Below are the code and all the weights of a small trained network. Each question names an input and a target symbol and asks about switching units off, where a switched-off unit gives its printed mean instead of its output.

import numpy as np


def w(rows, s, z=0):
    codes = np.array(rows[::2]) - 128.0
    scale = np.full(codes.shape[1], s)
    scale[-1] = z or s
    return codes * scale


def f(y):
    return np.maximum(y, 0)


def softmax(a):
    e = np.exp(a - a.max(-1, keepdims=True))
    return e / e.sum(-1, keepdims=True)


def log_softmax(a):
    a = a - a.max(-1, keepdims=True)
    return a - np.log(np.exp(a).sum(-1, keepdims=True))


def net(x, mask):
    ids = ['ΛΠΦαβεμξω'.index(c) for c in x.split()]
    T = len(ids)
    res = E[ids] + P[:T]
    u = 0
    for l in range(2):
        q, k, v = (res @ M[l].T for M in (Q, K, V))
        z = softmax(np.where(np.tri(T) > 0, q @ k.T / 4**0.5, -1e9)) @ v
        res = res + np.where(mask[u], z, O[l][:, -1]) @ O[l][:, :-1]
        u += 1
        y = f(res @ A[l][:, :-1].T + A[l][:, -1])
        res = res + np.where(mask[u : u + 4], y, B[l][:, -1]) @ B[l][:, :-1]
        u += 4
    return log_softmax(res[-1] @ U[:, :-1].T + U[:, -1])


Q, K, V, O, A, B = {}, {}, {}, {}, {}, {}
E = w([
[120,144,124,59,117,131,13,196,200,104,178,108],'Λ',
[72,200,224,105,107,136,177,244,168,54,135,89],'Π',
[50,187,124,53,143,98,169,118,99,154,233,89],'Φ',
[163,184,249,137,77,151,221,123,79,98,189,124],'α',
[68,141,119,33,53,94,164,116,84,207,84,38],'β',
[143,97,162,124,99,166,40,168,51,74,47,160],'ε',
[100,56,229,93,81,95,86,140,33,165,118,211],'μ',
[126,152,102,48,211,126,113,127,123,42,152,146],'ξ',
[108,80,39,145,154,137,155,114,136,160,62,177],'ω',
],0.015)
P = w([
[230,140,152,192,218,43,43,153,175,187,159,141],'0',
[97,102,58,102,88,188,67,141,191,41,177,174],'1',
[73,118,86,84,91,202,98,116,125,109,168,169],'2',
[206,71,173,130,187,111,126,107,47,125,123,147],'3',
[58,106,130,86,73,209,107,105,105,131,139,185],'4',
[104,2,96,176,53,91,95,114,199,30,207,144],'5',
[205,112,155,93,204,89,167,173,50,142,122,146],'6',
[71,119,139,77,105,215,101,100,170,98,125,188],'7',
[91,87,137,149,41,44,122,151,167,116,171,102],'8',
[213,60,145,68,220,98,177,214,24,146,108,141],'9',
[18,171,144,78,110,177,126,117,118,140,137,178],'10',
[99,50,99,181,58,39,130,179,212,116,174,119],'11',
[210,58,148,24,222,146,182,217,40,185,96,152],'12',
[64,136,167,95,98,212,124,75,147,135,96,200],'13',
],0.0084)
Q[0] = w([
[112,124,93,36,95,125,85,116,125,115,76,133],'L0H0',
[250,96,119,179,177,16,128,138,119,129,150,75],'L0H0',
[115,162,89,117,44,103,148,136,173,191,110,69],'L0H0',
[46,180,169,94,115,255,176,95,78,110,105,167],'L0H0',
],0.0062)
K[0] = w([
[138,133,102,139,145,29,132,127,144,152,101,77],'L0H0',
[40,112,120,90,130,121,213,99,50,1,157,134],'L0H0',
[115,151,81,136,44,109,135,111,151,125,163,127],'L0H0',
[219,195,151,145,149,131,119,92,121,179,146,82],'L0H0',
],0.0061)
V[0] = w([
[25,37,111,108,71,78,231,130,111,8,140,153],'L0H0',
[125,107,121,178,76,126,15,86,236,121,176,109],'L0H0',
[24,84,169,2,99,213,103,147,88,33,196,165],'L0H0',
[150,42,65,205,8,60,90,103,214,124,159,59],'L0H0',
],0.0037)
O[0] = w([
[72,88,40,112,112,191,133,177,83,180,141,82,135],'L0H0',
[110,129,148,220,134,145,171,60,239,144,146,157,98],'L0H0',
[133,81,17,108,124,91,130,184,169,82,209,166,253],'L0H0',
[108,113,194,186,90,69,183,191,131,254,104,255,44],'L0H0',
],0.0076,0.0041)
A[0] = w([
[49,166,107,168,2,213,195,101,191,109,116,64,236],'L0N0',
[99,143,113,111,99,118,101,81,149,122,142,105,2],'L0N1',
[154,117,187,101,206,66,135,151,130,127,171,125,23],'L0N2',
[70,116,106,116,40,144,79,105,138,141,95,168,60],'L0N3',
],0.0065,0.00095)
B[0] = w([
[135,143,109,145,151,87,16,118,174,109,185,178,242],'L0N0',
[126,164,121,189,82,176,193,123,180,172,79,209,157],'L0N1',
[183,79,158,167,107,140,144,104,90,213,153,151,237],'L0N2',
[27,183,160,75,175,136,139,142,162,101,246,115,252],'L0N3',
],0.011,0.0038)
Q[1] = w([
[136,46,113,127,92,1,105,174,139,139,174,40],'L1H0',
[142,204,177,111,197,173,163,91,105,167,84,158],'L1H0',
[108,203,163,95,115,192,126,166,164,87,131,185],'L1H0',
[181,65,158,168,91,150,159,139,133,159,31,67],'L1H0',
],0.0092)
K[1] = w([
[101,75,112,65,124,192,189,254,87,145,203,156],'L1H0',
[102,147,180,171,174,76,113,52,195,153,167,139],'L1H0',
[203,143,144,200,104,88,102,143,179,157,116,110],'L1H0',
[80,122,142,109,24,158,126,94,162,58,146,162],'L1H0',
],0.0091)
V[1] = w([
[47,126,106,108,100,101,190,193,166,176,72,106],'L1H0',
[79,93,101,109,162,110,110,74,115,243,148,134],'L1H0',
[160,202,131,82,7,127,172,119,126,178,216,80],'L1H0',
[138,175,93,149,255,182,169,112,166,110,179,136],'L1H0',
],0.0067)
O[1] = w([
[119,145,158,104,244,162,115,71,97,1,153,199,1],'L1H0',
[162,2,134,210,208,74,124,61,175,91,231,38,188],'L1H0',
[64,61,108,210,135,233,129,157,103,92,85,124,159],'L1H0',
[212,101,131,126,233,193,99,155,181,188,220,154,38],'L1H0',
],0.0073,0.0078)
A[1] = w([
[228,135,121,183,101,116,78,150,97,107,61,85,3],'L1N0',
[95,253,89,81,82,80,167,203,178,193,96,118,20],'L1N1',
[43,128,234,121,74,142,174,173,179,105,216,152,135],'L1N2',
[238,145,115,121,120,162,155,116,55,201,101,75,57],'L1N3',
],0.0061,0.003)
B[1] = w([
[55,254,126,117,179,180,61,182,227,122,145,199,136],'L1N0',
[217,97,213,174,83,168,115,93,93,50,137,137,167],'L1N1',
[149,148,66,135,222,115,139,147,122,120,31,113,251],'L1N2',
[64,204,138,160,178,74,195,68,114,10,159,155,150],'L1N3',
],0.0079,0.014)
U = w([
[201,113,36,170,171,121,168,80,153,161,2,190,253],'Λ',
[55,216,86,92,108,172,67,127,120,88,152,244,146],'Π',
[67,111,164,172,157,215,92,140,143,121,201,58,64],'Φ',
[141,104,135,183,68,225,217,234,145,164,42,85,185],'α',
[37,165,173,179,138,173,212,85,135,21,150,156,15],'β',
[138,50,211,128,47,128,105,120,116,96,136,216,146],'ε',
[68,150,107,89,76,97,180,102,188,88,85,1,131],'μ',
[145,125,152,65,85,160,100,208,187,196,177,79,97],'ξ',
[154,189,113,52,195,112,88,84,134,114,156,112,80],'ω',
],0.0053,0.0025)

Each question gives the input, a string of symbols that net reads in full, and the target symbol t.
The units are the heads (4 rows each of Q, K, V and O) and the neurons (one row each of A and B). Each row of codes is followed by its name. A weight is (code - 128) times the scale printed after its matrix; where a second scale follows, it is the last column's (O, A, B and U).
mask holds one flag per unit, layer by layer, with each layer's heads first. A switched-off unit (its flag False) gives its mean, the last column of its rows in O or B, instead of its output. The means were averaged over made-up inputs and are rounded, as every weight is.
A unit's drop is (log p(t) with every unit on - log p(t) with that unit switched off) / (log p(t) with every unit on - log p(t) with every unit switched off).
The circuit of an input: a set's keep is (log p(t) with only the set's units on - log p(t) with every unit switched off) / (log p(t) with every unit on - log p(t) with every unit switched off). Starting from all 10 units, units are removed one at a time, each time the one whose removal leaves the highest keep (on an exact tie, the one counted first), for as long as the keep stays at least 0.8.
circuit, biggest first: the units of the circuit, biggest drop first
unit that matters most: the unit with the biggest drop
top k neurons: the k neurons with the biggest drops, biggest first
drop of u: that unit's drop, to one decimal
input ξ Λ μ μ μ Π ξ Π μ μ α, target ξ: circuit, biggest first	[L1H0]
input Λ μ α ξ α μ μ α, target Λ: circuit, biggest first	[L0H0; L1N2]
input μ μ Π μ μ ω ξ Π μ, target ξ: circuit, biggest first	[L1H0; L0H0]
input α ε ε Φ β Π, target Φ: circuit, biggest first	[L0N0; L1H0; L0H0]
input μ α μ Π, target α: circuit, biggest first	[L1H0; L0N3; L0N0]
input β α μ Π μ α α β Π Φ Λ, target β: circuit, biggest first	[L1H0; L0H0]
input α ω Π μ μ α, target μ: circuit, biggest first	[L1H0; L0H0; L0N2]
input Φ μ β, target Φ: circuit, biggest first	[L1H0; L0N0]
input ξ μ Λ ε μ α Π α α, target Π: circuit, biggest first	[L1H0; L0N0]
input ε α μ μ Π μ ξ μ Π, target ξ: circuit, biggest first	[L1H0; L0H0]
input Π β μ Φ μ μ, target Φ: circuit, biggest first	[L1H0; L0H0; L0N3]
input ε μ ω Π Π Φ Π Λ α ω ε μ Φ α, target ε: top 2 neurons	[L1N1; L0N3]
input μ Λ ξ, target μ: circuit, biggest first	[L1H0; L0N2; L0N3]
input ω ξ μ μ Φ Π Φ Π Π α, target β: circuit, biggest first	[L1N3; L0N0; L0N2]
input α μ μ Π α, target α: top neuron	[L0N2]
input β μ μ ξ μ α Φ Π α μ μ ε μ μ, target β: circuit, biggest first	[L1H0; L0N3]
input Λ ω α Φ Φ α, target Φ: top 2 neurons	[L0N0; L0N2]
input ξ μ μ β α Π α μ Π ξ ε α μ ξ, target ξ: top 2 neurons	[L1N2; L0N2]
input Π β Λ ω μ α μ α, target Π: top 2 neurons	[L0N0; L0N2]
input Λ α Φ μ β Π μ μ μ μ Φ Φ β Φ, target Λ: unit that matters most	L0H0
input μ β μ μ Φ Φ μ Π Φ Φ, target Φ: drop of L0H0	0.2
input ω α μ μ μ Π Φ Φ, target ω: drop of L0N0	0.1
input Π α Φ μ μ ε, target μ: drop of L1H0	0.5
input μ α μ ε α μ Φ μ Λ μ α, target μ: drop of L0H0	0.2
